Here is a tiny trained network, its code and every weight. The questions are about switching its units off for an input and a class, where a switched-off unit gives its printed mean instead of its output.

import numpy as np


def w(rows, s, z=0):
    codes = np.array(rows[::2]) - 128.0
    scale = np.full(codes.shape[1], s)
    scale[-1] = z or s
    return codes * scale


def f(y):
    return y / 2 * (1 + np.tanh(0.7978845608 * (y + 0.044715 * y**3)))


def log_softmax(a):
    a = a - a.max(-1, keepdims=True)
    return a - np.log(np.exp(a).sum(-1, keepdims=True))


def net(x, mask):
    res = np.array(x, float).reshape(1, 4) / 4 @ E
    y = f(res @ A[0][:, :-1].T + A[0][:, -1])
    res = res + np.where(mask, y, B[0][:, -1]) @ B[0][:, :-1]
    return log_softmax(res[-1] @ U[:, :-1].T + U[:, -1])


A, B = {}, {}
E = w([
[75,161,230,66,81],'x0',
[123,127,123,128,128],'x1',
[83,93,254,162,246],'x2',
[119,174,175,245,80],'x3',
],0.0096)
A[0] = w([
[161,131,113,138,156,148],'N0',
[165,80,111,160,167,95],'N1',
[88,97,107,55,218,122],'N2',
[126,164,82,136,118,53],'N3',
[137,90,95,161,135,3],'N4',
[103,130,144,251,77,140],'N5',
[53,190,143,102,92,88],'N6',
[119,142,103,146,66,46],'N7',
[119,115,161,157,208,6],'N8',
[131,105,178,63,71,156],'N9',
[184,198,105,133,110,41],'N10',
[210,78,138,149,126,4],'N11',
[201,122,45,172,187,160],'N12',
[90,76,68,70,136,101],'N13',
[170,178,173,193,123,58],'N14',
[125,100,93,89,70,62],'N15',
[207,109,133,61,132,106],'N16',
[166,148,100,163,154,151],'N17',
[106,130,167,103,104,35],'N18',
[134,130,94,113,98,40],'N19',
],0.014,0.0045)
B[0] = w([
[146,113,158,83,67,154],'N0',
[173,101,167,71,168,171],'N1',
[137,218,75,171,133,225],'N2',
[124,84,68,89,211,160],'N3',
[138,118,136,34,189,146],'N4',
[150,204,96,121,166,233],'N5',
[193,106,177,6,217,177],'N6',
[69,121,87,120,183,170],'N7',
[35,65,56,127,254,188],'N8',
[182,110,153,69,132,191],'N9',
[50,121,87,100,211,169],'N10',
[143,132,130,88,188,137],'N11',
[185,118,198,95,150,252],'N12',
[143,214,80,137,143,203],'N13',
[127,182,83,103,178,181],'N14',
[101,65,48,173,188,184],'N15',
[126,206,147,173,188,181],'N16',
[193,137,207,101,154,173],'N17',
[136,107,122,52,136,151],'N18',
[34,78,114,132,188,160],'N19',
],0.0082,0.012)
U = w([
[119,244,126,138,149,77],'0',
[28,44,120,126,181,110],'1',
[175,95,191,71,142,95],'2',
[118,144,141,138,135,251],'3',
[146,137,170,161,77,185],'4',
[82,64,156,185,74,96],'5',
[94,74,158,187,62,97],'6',
],0.011,0.015)

Each question gives the input, the list of numbers given to net, and the class t.
The units are the neurons (one row each of A and B). Each row of codes is followed by its name. A weight is (code - 128) times the scale printed after its matrix; where a second scale follows, it is the last column's (A, B and U).
mask holds one flag per neuron, in row order. A switched-off neuron (its flag False) gives its mean, the last column of its row in B, instead of its output. The means were averaged over made-up inputs and are rounded, as every weight is.
A unit's drop is (log p(t) with every unit on - log p(t) with that unit switched off) / (log p(t) with every unit on - log p(t) with every unit switched off).
The circuit of an input: a set's keep is (log p(t) with only the set's units on - log p(t) with every unit switched off) / (log p(t) with every unit on - log p(t) with every unit switched off). Starting from the 12 units with the biggest drops (on a tie, the unit counted first), units are removed one at a time, each time the one whose removal leaves the highest keep (on an exact tie, the one counted first), for as long as the keep stays at least 0.8.
units of the circuit, in order: the units of the circuit, biggest drop first
most important unit: the unit with the biggest drop
top k neurons: the k neurons with the biggest drops, biggest first
drop of u: that unit's drop, to one decimal
input [7,5,8,6], class 1: top neuron : (N8)
input [2,1,-5,-8], class 0: top 3 neurons : (N13, N16, N2)
input [-8,2,-6,4], class 2: top 2 neurons : (N12, N17)
input [7,5,-6,-2], class 2: top 3 neurons : (N6, N9, N8)
input [3,0,-2,-5], class 0: units of the circuit, in order : (N13, N16)
input [-2,2,-2,1], class 4: top 2 neurons : (N8, N6)
input [8,-2,-4,7], class 2: top 3 neurons : (N6, N2, N9)
input [-6,-4,-5,-8], class 0: top 2 neurons : (N13, N16)
input [7,6,-2,6], class 2: top 2 neurons : (N6, N2)
input [5,4,0,-6], class 0: top 4 neurons : (N2, N13, N16, N12)
input [-2,3,-8,-4], class 1: top 2 neurons : (N15, N19)
input [-7,-2,6,2], class 2: units of the circuit, in order : (N12, N1)
input [7,-5,-4,0], class 2: top 2 neurons : (N6, N9)
input [5,1,7,-8], class 0: units of the circuit, in order : (N2)
input [2,-1,-7,-6], class 1: top 3 neurons : (N15, N19, N5)
input [7,-5,-6,5], class 2: top 2 neurons : (N6, N9)
input [-7,-1,1,-7], class 0: top 3 neurons : (N2, N13, N16)
input [-8,-2,-3,5], class 2: drop of N12 : 0.2
input [-1,0,-6,5], class 1: drop of N8 : -0.1
input [-8,7,-3,-2], class 2: most important unit : N12
input [2,0,1,-2], class 4: drop of N8 : 0.2
input [-6,0,-4,-8], class 0: drop of N13 : 1.0
